Below are the code and all the weights of a small trained network. Each question names an input and a target symbol and asks about switching units off, where a switched-off unit gives its printed mean instead of its output.

import numpy as np


def w(rows, s, z=0):
    codes = np.array(rows[::2]) - 128.0
    scale = np.full(codes.shape[1], s)
    scale[-1] = z or s
    return codes * scale


def f(y):
    return y / 2 * (1 + np.tanh(0.7978845608 * (y + 0.044715 * y**3)))


def softmax(a):
    e = np.exp(a - a.max(-1, keepdims=True))
    return e / e.sum(-1, keepdims=True)


def log_softmax(a):
    a = a - a.max(-1, keepdims=True)
    return a - np.log(np.exp(a).sum(-1, keepdims=True))


def net(x, mask):
    ids = ['ΛΦΨδζθμπτ'.index(c) for c in x.split()]
    T = len(ids)
    res = E[ids] + P[:T]
    u = 0
    for l in range(3):
        q, k, v = (res @ M[l].T for M in (Q, K, V))
        z = softmax(np.where(np.tri(T) > 0, q @ k.T / 3**0.5, -1e9)) @ v
        res = res + np.where(mask[u], z, O[l][:, -1]) @ O[l][:, :-1]
        u += 1
        y = f(res @ A[l][:, :-1].T + A[l][:, -1])
        res = res + np.where(mask[u : u + 12], y, B[l][:, -1]) @ B[l][:, :-1]
        u += 12
    return log_softmax(res[-1] @ U[:, :-1].T + U[:, -1])


Q, K, V, O, A, B = {}, {}, {}, {}, {}, {}
E = w([
[166,60,191,2,108],'Λ',
[60,127,155,83,175],'Φ',
[50,137,155,62,205],'Ψ',
[95,182,127,159,49],'δ',
[145,149,170,154,203],'ζ',
[112,105,98,199,127],'θ',
[24,145,58,151,153],'μ',
[168,149,80,27,88],'π',
[95,98,79,162,223],'τ',
],0.0045)
P = w([
[20,4,188,64,66],'0',
[41,61,180,80,114],'1',
[68,103,172,102,147],'2',
[93,137,148,118,172],'3',
[115,168,121,127,190],'4',
[142,201,90,140,204],'5',
[157,221,69,148,214],'6',
[177,249,40,157,227],'7',
],0.0024)
Q[0] = w([
[74,123,117,171,150],'0.h0',
[73,129,130,91,254],'0.h0',
[181,64,139,159,149],'0.h0',
],0.039)
K[0] = w([
[118,139,96,214,203],'0.h0',
[215,194,1,124,181],'0.h0',
[151,34,129,57,188],'0.h0',
],0.026)
V[0] = w([
[65,96,66,238,206],'0.h0',
[227,170,157,131,1],'0.h0',
[23,183,146,136,76],'0.h0',
],0.0078)
O[0] = w([
[180,8,81,115,153,142],'0.h0',
[151,187,255,135,81,5],'0.h0',
[150,187,81,43,86,175],'0.h0',
],0.0066,0.0029)
A[0] = w([
[203,87,116,51,57,98],'0.n0',
[232,217,219,184,47,81],'0.n1',
[9,46,119,189,31,99],'0.n2',
[129,127,127,127,127,127],'0.n3',
[128,128,128,128,128,128],'0.n4',
[249,67,145,1,62,101],'0.n5',
[161,32,218,53,205,1],'0.n6',
[128,128,128,128,128,128],'0.n7',
[221,77,140,26,62,83],'0.n8',
[145,38,210,62,169,4],'0.n9',
[128,128,128,128,128,128],'0.n10',
[110,167,193,107,188,139],'0.n11',
],0.0069,0.00086)
B[0] = w([
[176,138,128,79,67,92],'0.n0',
[115,208,108,41,247,3],'0.n1',
[102,73,136,120,22,119],'0.n2',
[129,128,128,127,127,128],'0.n3',
[128,128,128,128,128,128],'0.n4',
[227,145,157,46,43,122],'0.n5',
[230,126,231,43,235,223],'0.n6',
[128,128,128,128,128,128],'0.n7',
[202,142,152,63,62,94],'0.n8',
[218,130,232,58,193,161],'0.n9',
[128,128,128,128,128,128],'0.n10',
[73,142,157,127,182,200],'0.n11',
],0.011,0.00058)
Q[1] = w([
[50,137,130,148,117],'1.h0',
[1,121,126,157,187],'1.h0',
[111,236,126,135,55],'1.h0',
],0.0079)
K[1] = w([
[72,122,118,142,57],'1.h0',
[2,66,69,137,44],'1.h0',
[188,231,86,106,9],'1.h0',
],0.0067)
V[1] = w([
[184,82,152,36,108],'1.h0',
[136,129,91,107,111],'1.h0',
[110,136,3,154,113],'1.h0',
],0.0064)
O[1] = w([
[2,124,73,189,112,252],'1.h0',
[128,147,121,121,173,155],'1.h0',
[175,187,210,58,241,122],'1.h0',
],0.0037,0.0019)
A[1] = w([
[114,57,129,105,133,61],'1.n0',
[158,72,137,212,129,110],'1.n1',
[151,100,136,144,149,78],'1.n2',
[135,104,116,161,159,94],'1.n3',
[128,107,53,154,150,106],'1.n4',
[150,113,142,171,135,116],'1.n5',
[158,166,111,150,129,171],'1.n6',
[160,107,127,116,115,104],'1.n7',
[238,119,183,90,84,4],'1.n8',
[139,73,126,116,135,87],'1.n9',
[110,96,52,190,9,155],'1.n10',
[73,144,205,189,164,88],'1.n11',
],0.014,0.0015)
B[1] = w([
[139,93,147,93,113,196],'1.n0',
[202,126,166,130,109,125],'1.n1',
[161,124,118,128,113,127],'1.n2',
[157,124,96,140,111,172],'1.n3',
[134,127,68,126,106,253],'1.n4',
[160,142,141,143,120,105],'1.n5',
[113,161,146,129,166,118],'1.n6',
[136,140,140,120,98,116],'1.n7',
[108,119,126,119,16,176],'1.n8',
[148,107,136,99,109,161],'1.n9',
[158,153,117,119,5,222],'1.n10',
[115,83,142,184,74,149],'1.n11',
],0.023,0.003)
Q[2] = w([
[97,142,5,158,122],'2.h0',
[156,66,82,155,185],'2.h0',
[62,113,119,171,124],'2.h0',
],0.022)
K[2] = w([
[118,253,81,187,173],'2.h0',
[210,100,51,174,131],'2.h0',
[136,150,189,202,120],'2.h0',
],0.017)
V[2] = w([
[253,135,126,194,129],'2.h0',
[133,52,110,123,181],'2.h0',
[114,112,52,66,103],'2.h0',
],0.011)
O[2] = w([
[110,45,253,66,99,99],'2.h0',
[173,45,59,98,122,82],'2.h0',
[166,199,99,59,178,253],'2.h0',
],0.0072,0.013)
A[2] = w([
[103,117,104,88,84,7],'2.n0',
[137,37,88,134,155,123],'2.n1',
[81,143,80,104,227,252],'2.n2',
[73,136,164,140,234,135],'2.n3',
[101,60,172,109,174,180],'2.n4',
[131,137,114,102,70,197],'2.n5',
[102,104,133,174,122,86],'2.n6',
[124,129,86,139,252,67],'2.n7',
[101,166,157,154,208,180],'2.n8',
[166,127,171,74,196,40],'2.n9',
[76,105,153,185,117,71],'2.n10',
[115,133,95,126,189,127],'2.n11',
],0.013,0.0049)
B[2] = w([
[149,168,184,180,173,170],'2.n0',
[32,128,229,120,148,222],'2.n1',
[139,18,104,75,95,250],'2.n2',
[208,192,119,224,93,161],'2.n3',
[157,123,162,207,26,182],'2.n4',
[68,150,72,113,101,235],'2.n5',
[165,146,160,167,179,135],'2.n6',
[74,239,107,223,200,205],'2.n7',
[196,64,99,126,119,167],'2.n8',
[164,202,161,3,168,172],'2.n9',
[144,223,176,101,201,140],'2.n10',
[143,83,126,161,184,180],'2.n11',
],0.019,0.014)
U = w([
[77,233,92,118,89,229],'Λ',
[123,3,57,20,35,252],'Φ',
[47,90,120,130,188,110],'Ψ',
[171,96,86,219,118,132],'δ',
[100,74,174,179,59,121],'ζ',
[195,146,152,121,98,81],'θ',
[172,165,112,77,190,15],'μ',
[145,192,175,185,173,23],'π',
[118,128,181,50,139,68],'τ',
],0.0028,0.0027)

Each question gives the input, a string of symbols that net reads in full, and the target symbol t.
The units are the heads (3 rows each of Q, K, V and O) and the neurons (one row each of A and B). Each row of codes is followed by its name. A weight is (code - 128) times the scale printed after its matrix; where a second scale follows, it is the last column's (O, A, B and U).
mask holds one flag per unit, layer by layer, with each layer's heads first. A switched-off unit (its flag False) gives its mean, the last column of its rows in O or B, instead of its output. The means were averaged over made-up inputs and are rounded, as every weight is.
A unit's drop is (log p(t) with every unit on - log p(t) with that unit switched off) / (log p(t) with every unit on - log p(t) with every unit switched off).
unit that matters most: the unit with the biggest drop
k most important neurons: the k neurons with the biggest drops, biggest first
k most important neurons of layer l: the k neurons of layer l with the biggest drops, biggest first
input Λ Ψ δ δ δ, target δ: 2 most important neurons of layer 1 -> [1.n8, 1.n6]
input Λ θ δ ζ Ψ Φ, target ζ: unit that matters most -> 2.h0
input δ μ π Λ Φ, target π: 3 most important neurons of layer 2 -> [2.n10, 2.n6, 2.n5]
input Ψ τ π τ Φ Ψ π, target Φ: 2 most important neurons of layer 0 -> [0.n2, 0.n6]
input τ Ψ μ, target Λ: 4 most important neurons -> [0.n2, 1.n10, 0.n6, 0.n11]
input π τ Φ ζ Ψ Ψ δ Φ, target δ: 2 most important neurons -> [1.n10, 2.n3]
input δ Ψ τ θ Ψ, target τ: 2 most important neurons of layer 2 -> [2.n9, 2.n1]
input Φ ζ δ Λ Ψ Ψ Φ ζ, target ζ: 2 most important neurons -> [2.n4, 1.n11]
input Ψ Φ Ψ Ψ δ Λ ζ Ψ, target ζ: 2 most important neurons -> [2.n4, 1.n10]
input τ Φ θ δ Ψ μ Φ, target μ: 4 most important neurons -> [2.n9, 2.n7, 1.n10, 1.n4]
input δ μ ζ μ, target Φ: 2 most important neurons -> [0.n5, 0.n2]
input Ψ Φ Λ π Ψ, target π: 3 most important neurons -> [1.n11, 2.n10, 2.n6]
input Λ θ Ψ, target θ: 2 most important neurons -> [1.n10, 2.n9]
input δ Φ ζ Λ Φ, target ζ: most important neuron -> [1.n10]
input δ Ψ δ, target Φ: 2 most important neurons -> [0.n1, 2.n7]
input δ θ Ψ, target θ: 3 most important neurons of layer 2 -> [2.n3, 2.n9, 2.n4]
input Φ Λ Ψ Λ, target Φ: 2 most important neurons -> [1.n10, 1.n8]
input μ Ψ τ Λ θ Ψ δ, target Λ: 3 most important neurons -> [1.n10, 0.n6, 2.n2]
input π Λ ζ, target π: 2 most important neurons of layer 2 -> [2.n10, 2.n2]
input π Ψ δ ζ Ψ Λ π, target Φ: 3 most important neurons of layer 0 -> [0.n1, 0.n2, 0.n6]
input Λ Ψ Ψ Ψ Ψ τ θ Ψ, target τ: 3 most important neurons of layer 1 -> [1.n3, 1.n2, 1.n4]
input Φ Λ Λ θ ζ, target θ: 2 most important neurons of layer 1 -> [1.n10, 1.n1]
input ζ μ Ψ Ψ Ψ Φ Φ, target Ψ: unit that matters most -> 2.h0
